Here is a tiny trained network, its code and every weight. The questions are about switching its units off for an input and a class, where a switched-off unit gives its printed mean instead of its output.

import numpy as np


def w(rows, s, z=0):
    codes = np.array(rows[::2]) - 128.0
    scale = np.full(codes.shape[1], s)
    scale[-1] = z or s
    return codes * scale


def norm(h):
    return h / np.sqrt((h * h).mean(-1, keepdims=True) + 1e-5)


def f(y):
    return y / 2 * (1 + np.tanh(0.7978845608 * (y + 0.044715 * y**3)))


def log_softmax(a):
    a = a - a.max(-1, keepdims=True)
    return a - np.log(np.exp(a).sum(-1, keepdims=True))


def net(x, mask):
    res = np.array(x, float).reshape(1, 7) / 4 @ E
    u = 0
    for l in range(4):
        y = f(norm(res) @ A[l][:, :-1].T + A[l][:, -1])
        res = res + np.where(mask[u : u + 10], y, B[l][:, -1]) @ B[l][:, :-1]
        u += 10
    return log_softmax(norm(res)[-1] @ U[:, :-1].T + U[:, -1])


A, B = {}, {}
E = w([
[52,99,197,87,204,116,101],'x0',
[208,36,50,130,140,165,63],'x1',
[193,227,50,88,174,116,30],'x2',
[69,198,111,110,187,144,134],'x3',
[171,167,55,212,58,71,105],'x4',
[54,50,109,255,219,101,144],'x5',
[52,104,30,106,65,72,163],'x6',
],0.0059)
A[0] = w([
[221,95,77,139,147,71,44,129],'0.n1',
[102,137,143,102,77,193,114,254],'0.n2',
[152,80,100,116,113,125,201,48],'0.n3',
[101,120,128,241,144,148,149,19],'0.n4',
[163,146,104,127,103,105,145,54],'0.n5',
[109,195,200,180,153,183,58,186],'0.n6',
[173,83,110,143,127,59,200,75],'0.n7',
[155,116,127,93,130,97,2,189],'0.n8',
[144,107,120,112,45,123,81,57],'0.n9',
[69,120,148,138,165,96,122,226],'0.n10',
],0.0087,0.0021)
B[0] = w([
[227,111,73,94,107,211,72,253],'0.n1',
[139,205,210,115,151,180,125,188],'0.n2',
[49,112,105,183,171,178,147,142],'0.n3',
[185,109,146,89,123,46,201,168],'0.n4',
[196,89,204,206,94,141,111,141],'0.n5',
[166,136,127,89,165,33,150,223],'0.n6',
[61,128,47,160,40,114,111,145],'0.n7',
[254,129,72,82,177,176,141,224],'0.n8',
[158,163,163,103,134,72,126,161],'0.n9',
[174,207,41,95,101,148,104,199],'0.n10',
],0.0068,0.0047)
A[1] = w([
[67,44,53,200,106,124,144,35],'1.n1',
[90,148,147,98,96,65,217,129],'1.n2',
[103,122,87,82,58,125,43,78],'1.n3',
[168,184,47,164,126,87,175,110],'1.n4',
[97,162,141,235,14,122,69,5],'1.n5',
[98,136,178,134,120,97,216,106],'1.n6',
[154,155,175,107,184,58,205,127],'1.n7',
[124,108,118,221,167,52,254,84],'1.n8',
[122,83,169,136,150,132,13,216],'1.n9',
[164,229,152,148,91,176,114,138],'1.n10',
],0.0077,0.0027)
B[1] = w([
[98,1,102,113,45,173,121,186],'1.n1',
[163,98,96,114,177,160,83,221],'1.n2',
[118,108,172,221,187,123,171,159],'1.n3',
[103,107,176,145,169,118,190,232],'1.n4',
[192,171,129,162,72,81,69,155],'1.n5',
[182,73,105,80,99,138,139,197],'1.n6',
[182,118,177,129,215,112,64,232],'1.n7',
[138,45,121,216,234,50,84,202],'1.n8',
[201,157,104,104,95,127,94,175],'1.n9',
[108,120,133,152,142,98,155,252],'1.n10',
],0.0075,0.0035)
A[2] = w([
[201,91,150,127,101,96,145,244],'2.n1',
[140,145,38,135,175,100,101,105],'2.n2',
[41,118,147,116,164,121,105,81],'2.n3',
[132,189,75,206,58,93,105,66],'2.n4',
[40,203,70,124,165,102,164,90],'2.n5',
[54,173,97,145,182,114,176,66],'2.n6',
[92,201,149,104,141,37,170,58],'2.n7',
[183,138,103,181,20,130,232,115],'2.n8',
[114,14,67,218,2,124,176,4],'2.n9',
[99,117,191,24,88,171,161,150],'2.n10',
],0.0074,0.0031)
B[2] = w([
[126,158,86,125,110,83,118,253],'2.n1',
[106,109,168,97,50,160,118,191],'2.n2',
[177,121,114,206,78,90,56,132],'2.n3',
[175,188,204,144,103,102,114,153],'2.n4',
[21,180,99,107,101,194,65,147],'2.n5',
[86,156,40,101,164,72,29,134],'2.n6',
[106,121,61,147,138,112,43,154],'2.n7',
[107,160,188,209,74,41,87,194],'2.n8',
[35,91,90,105,92,36,252,219],'2.n9',
[104,180,199,236,125,249,254,187],'2.n10',
],0.0062,0.0048)
A[3] = w([
[163,209,152,138,138,168,164,138],'3.n1',
[132,115,176,104,105,165,119,194],'3.n2',
[164,111,88,98,139,168,47,216],'3.n3',
[44,168,59,59,120,117,9,113],'3.n4',
[136,150,104,77,201,149,159,48],'3.n5',
[154,255,157,151,179,130,151,102],'3.n6',
[97,182,239,57,162,199,206,112],'3.n7',
[93,101,66,170,138,98,144,21],'3.n8',
[167,74,49,98,111,163,172,251],'3.n9',
[2,125,64,73,143,91,130,185],'3.n10',
],0.0079,0.0023)
B[3] = w([
[69,40,103,68,130,169,188,220],'3.n1',
[121,227,100,142,88,171,186,159],'3.n2',
[178,200,118,43,121,171,101,251],'3.n3',
[101,166,97,221,130,181,50,192],'3.n4',
[88,102,142,154,102,58,111,184],'3.n5',
[65,79,106,116,174,170,114,253],'3.n6',
[63,144,255,160,95,140,136,252],'3.n7',
[133,90,132,59,210,185,156,150],'3.n8',
[102,134,110,85,66,187,203,248],'3.n9',
[74,115,84,219,96,142,48,203],'3.n10',
],0.0079,0.0042)
U = w([
[35,184,228,125,84,252,216,130],'0',
[32,207,9,172,150,187,28,147],'1',
[29,21,18,176,70,89,197,169],'2',
[194,215,137,207,52,13,161,149],'3',
[194,65,142,160,236,19,115,96],'4',
[255,198,13,35,78,241,110,210],'5',
[125,231,205,39,225,148,98,3],'6',
],0.0088,0.0041)

Each question gives the input, the list of numbers given to net, and the class t.
The units are the neurons (one row each of A and B). Each row of codes is followed by its name. A weight is (code - 128) times the scale printed after its matrix; where a second scale follows, it is the last column's (A, B and U).
mask holds one flag per neuron, layer by layer. A switched-off neuron (its flag False) gives its mean, the last column of its row in B, instead of its output. The means were averaged over made-up inputs and are rounded, as every weight is.
A unit's drop is (log p(t) with every unit on - log p(t) with that unit switched off) / (log p(t) with every unit on - log p(t) with every unit switched off).
The circuit of an input: a set's keep is (log p(t) with only the set's units on - log p(t) with every unit switched off) / (log p(t) with every unit on - log p(t) with every unit switched off). Starting from the 12 units with the biggest drops (on a tie, the unit counted first), units are removed one at a time, each time the one whose removal leaves the highest keep (on an exact tie, the one counted first), for as long as the keep stays at least 0.8.
circuit, biggest first: the units of the circuit, biggest drop first
k most important neurons: the k neurons with the biggest drops, biggest first
top k neurons in layer l: the k neurons of layer l with the biggest drops, biggest first
drop when u is switched off: that unit's drop, to one decimal
input [4,1,1,-6,8,2,-8], class 5: circuit, biggest first	0.n1
input [-5,1,-7,2,5,3,-7], class 4: circuit, biggest first	0.n4, 1.n8
input [2,-5,-2,0,-5,3,6], class 1: top 2 neurons in layer 0	0.n10, 0.n1
input [8,-7,1,-4,0,6,8], class 1: circuit, biggest first	0.n10, 2.n5
input [7,2,1,-6,-8,0,0], class 0: circuit, biggest first	2.n10, 3.n7
input [-1,-4,2,3,-3,-4,-1], class 0: 3 most important neurons	3.n7, 1.n8, 2.n10
input [8,-6,8,-4,1,-7,7], class 1: 4 most important neurons	2.n7, 3.n4, 0.n1, 1.n6
input [-7,1,-3,5,0,-5,8], class 3: circuit, biggest first	2.n8, 0.n5
input [-1,2,5,7,-7,-3,4], class 1: top 3 neurons in layer 2	2.n5, 2.n6, 2.n4
input [-8,0,6,5,-3,8,-3], class 4: top 3 neurons in layer 0	0.n4, 0.n6, 0.n8
input [-5,1,-1,0,1,1,-2], class 3: 2 most important neurons	2.n8, 1.n5
input [6,-6,-8,-2,-1,8,-1], class 4: 3 most important neurons	1.n8, 0.n4, 1.n7
input [3,-8,7,2,5,4,-8], class 4: 2 most important neurons	0.n6, 1.n7
input [5,-4,7,2,-8,-5,6], class 0: circuit, biggest first	2.n10
input [-6,1,7,4,5,2,6], class 3: top 2 neurons in layer 0	0.n5, 0.n10
input [-3,2,7,8,-4,-7,6], class 1: top 3 neurons in layer 1	1.n6, 1.n1, 1.n10
input [-5,7,-4,-7,-2,-2,0], class 2: 2 most important neurons	2.n9, 0.n7
input [-6,1,-7,8,3,-7,-1], class 0: 2 most important neurons	0.n2, 1.n8
input [-6,-1,1,0,0,-6,0], class 0: 4 most important neurons	0.n2, 1.n8, 3.n1, 3.n6
input [-2,-3,-6,4,7,1,-1], class 4: circuit, biggest first	1.n8
input [6,-5,6,7,-7,-8,3], class 0: 3 most important neurons	2.n10, 3.n7, 1.n8
input [-6,2,1,-6,8,1,0], class 3: top 2 neurons in layer 2	2.n8, 2.n4
input [-8,-5,3,7,4,-5,-8], class 6: top 2 neurons in layer 2	2.n10, 2.n7
input [-3,2,4,8,2,5,-4], class 5: top 2 neurons in layer 2	2.n2, 2.n8
input [-6,-3,2,1,5,8,-2], class 4: drop when 0.n4 is switched off	0.6
input [3,2,-2,5,-5,2,7], class 1: drop when 0.n10 is switched off	0.3
